[[131 128 127 128 126 124 155 123]
 [124 141 145 136 131 127 133 143]]
=>
[[123 143]
 [155 133]
 [124 127]
 [126 131]
 [128 136]
 [127 145]
 [128 141]
 [131 124]]

[[118 101 148 138 142]
 [120 106 149 135 143]
 [120 120 134 139 149]
 [116 103 148 134 135]
 [120 127 129 141 152]
 [119 137 128 143 158]]
=>
[[142 143 149 135 152 158]
 [138 135 139 134 141 143]
 [148 149 134 148 129 128]
 [101 106 120 103 127 137]
 [118 120 120 116 120 119]]

[[129 138 113]
 [138 135 119]
 [122 137 118]
 [133 113 135]
 [111 123 135]
 [120 130 125]
 [119 129 128]
 [122 136 107]
 [140 141 121]
 [126 124 131]
 [114 145 117]
 [143 106 135]]
=>
[[113 119 118 135 135 125 128 107 121 131 117 135]
 [138 135 137 113 123 130 129 136 141 124 145 106]
 [129 138 122 133 111 120 119 122 140 126 114 143]]

[[120 126 141 116 129 147]
 [123 123 123 146 128 115]
 [132 133 133 112 127 140]
 [144 141 121 125 122 119]
 [136 126 117 129 131 118]
 [119 122 127 144 129 121]
 [123 121 119 152 129 109]
 [122 124 123 150 127 113]
 [130 133 135 114 126 141]
 [132 131 122 136 126 117]
 [135 132 122 133 126 118]]
=>
[[147 115 140 119 118 121 109 113 141 117 118]
 [129 128 127 122 131 129 129 127 126 126 126]
 [116 146 112 125 129 144 152 150 114 136 133]
 [141 123 133 121 117 127 119 123 135 122 122]
 [126 123 133 141 126 122 121 124 133 131 132]
 [120 123 132 144 136 119 123 122 130 132 135]]

[[130 137 136 129 127 139 152 146 111 121]
 [128 117 149 126 135 138 130 115 153 129]
 [139 147 119 127 120 126 155 135 119 126]
 [118 121 115 130 129 119  99 131 114 129]
 [123 130 108 126 131 118 105 117 119 113]
 [122 120 152 127 140 147 134 126 132 112]
 [119 119 118 131 127 119 100 136 114 137]
 [125 118 151 126 138 143 131 117 146 121]]
=>
[[121 129 126 129 113 112 137 121]
 [111 153 119 114 119 132 114 146]
 [146 115 135 131 117 126 136 117]
 [152 130 155  99 105 134 100 131]
 [139 138 126 119 118 147 119 143]
 [127 135 120 129 131 140 127 138]
 [129 126 127 130 126 127 131 126]
 [136 149 119 115 108 152 118 151]
 [137 117 147 121 130 120 119 118]
 [130 128 139 118 123 122 119 125]]

[[152 114 108 138 135 128 128 134 126 116]
 [125 125 128 133 146 136 146 137 137 143]
 [122 132 133 140 145 131 143 136 139 128]
 [146 118 113 142 136 131 132 135 131 121]
 [124 141 133 131 144 123 139 133 139 133]
 [135 113 116 137 135 135 138 138 134 127]]
=>
[[116 143 128 121 133 127]
 [126 137 139 131 139 134]
 [134 137 136 135 133 138]
 [128 146 143 132 139 138]
 [128 136 131 131 123 135]
 [135 146 145 136 144 135]
 [138 133 140 142 131 137]
 [108 128 133 113 133 116]
 [114 125 132 118 141 113]
 [152 125 122 146 124 135]]
---
[[155 123 108]
 [156 124 106]
 [104 127 153]
 [103 128 153]
 [156 123 107]
 [102 128 153]
 [104 127 153]
 [105 127 151]
 [155 124 108]
 [106 127 151]
 [155 123 108]
 [154 123 109]]
=>
[[154 123 109]
 [155 123 108]
 [106 127 151]
 [155 124 108]
 [105 127 151]
 [104 127 153]
 [102 128 153]
 [156 123 107]
 [103 128 153]
 [104 127 153]
 [156 124 106]
 [155 123 108]]

[[141 131 109 151 129 121 119 123 119]
 [132 132 123 137 129 124 129 134 130]
 [130 127 126 126 117 133 133 137 112]
 [103 123 150 122 119 155 134 130 142]
 [127 121 145 129 107 130 142 131 127]
 [132 110 137 132 140 120 142 136 130]
 [135 109 119 143 131 123 118 116 118]
 [124 123 137 121 108 139 128 122 128]
 [125 150 120 134 136 130 119 116 131]
 [128 111 120 142 126 139 134 108 128]]
=>
[[128 111 120 142 126 139 134 108 128]
 [125 150 120 134 136 130 119 116 131]
 [124 123 137 121 108 139 128 122 128]
 [135 109 119 143 131 123 118 116 118]
 [132 110 137 132 140 120 142 136 130]
 [127 121 145 129 107 130 142 131 127]
 [103 123 150 122 119 155 134 130 142]
 [130 127 126 126 117 133 133 137 112]
 [132 132 123 137 129 124 129 134 130]
 [141 131 109 151 129 121 119 123 119]]

[[131 124 144 132 126 158 145 137]
 [128 140 127 133 126 130 122 135]
 [110 128 115 144 129 144 149 128]
 [128 128 125 128 137 121 118 128]]
=>
[[128 128 125 128 137 121 118 128]
 [110 128 115 144 129 144 149 128]
 [128 140 127 133 126 130 122 135]
 [131 124 144 132 126 158 145 137]]

[[133 133 125 130 121 116]
 [104 129 135 128 136 147]
 [135 116 128 112 132 114]
 [108 129 126 125 123 114]]
=>
[[108 129 126 125 123 114]
 [135 116 128 112 132 114]
 [104 129 135 128 136 147]
 [133 133 125 130 121 116]]

[[128 115 149 114 129]
 [128 133 118 135 127]
 [127 126 130 124 130]
 [128 126 134 127 128]
 [128 122 135 122 129]
 [129 111 156 109 131]
 [127 125 134 124 129]
 [127 135 115 136 127]
 [127 128 123 131 127]]
=>
[[127 128 123 131 127]
 [127 135 115 136 127]
 [127 125 134 124 129]
 [129 111 156 109 131]
 [128 122 135 122 129]
 [128 126 134 127 128]
 [127 126 130 124 130]
 [128 133 118 135 127]
 [128 115 149 114 129]]

[[140 131 123 127 120 126 131 125 117 137 134 130]
 [145 120 118 117 122 127 121 128 113 135 132 135]
 [117 128 139 135 129 131 113 140 103 127 113 136]
 [117 131 140 136 129 131 116 141 104 129 115 137]]
=>
[[117 131 140 136 129 131 116 141 104 129 115 137]
 [117 128 139 135 129 131 113 140 103 127 113 136]
 [145 120 118 117 122 127 121 128 113 135 132 135]
 [140 131 123 127 120 126 131 125 117 137 134 130]]

[[133 141 118 134 121 116 156 123 108 141 123 131 139]
 [133 131 129 117 138 131 116 134 130 129 118 135 136]
 [133 144 126 120 135 126 108 132 157 128 102 126 142]
 [133 132 127 121 129 143 107 141 121 140 111 136 133]]
=>
[[133 132 127 121 129 143 107 141 121 140 111 136 133]
 [133 144 126 120 135 126 108 132 157 128 102 126 142]
 [133 131 129 117 138 131 116 134 130 129 118 135 136]
 [133 141 118 134 121 116 156 123 108 141 123 131 139]]

[[128 131 129 123 108 130 153 127 148]
 [142 123 132 126 133 116 128 120 132]]
=>
[[142 123 132 126 133 116 128 120 132]
 [128 131 129 123 108 130 153 127 148]]

[[121 127 132 122 123 128 128 116 134]
 [129 122 133 106 132 106 126 137 134]
 [128 140 115 130 123 137 123 141 120]
 [ 99 140 117 125 125 137 127 137 138]
 [124 108 118 134 128 110 125 126 128]]
=>
[[124 108 118 134 128 110 125 126 128]
 [ 99 140 117 125 125 137 127 137 138]
 [128 140 115 130 123 137 123 141 120]
 [129 122 133 106 132 106 126 137 134]
 [121 127 132 122 123 128 128 116 134]]
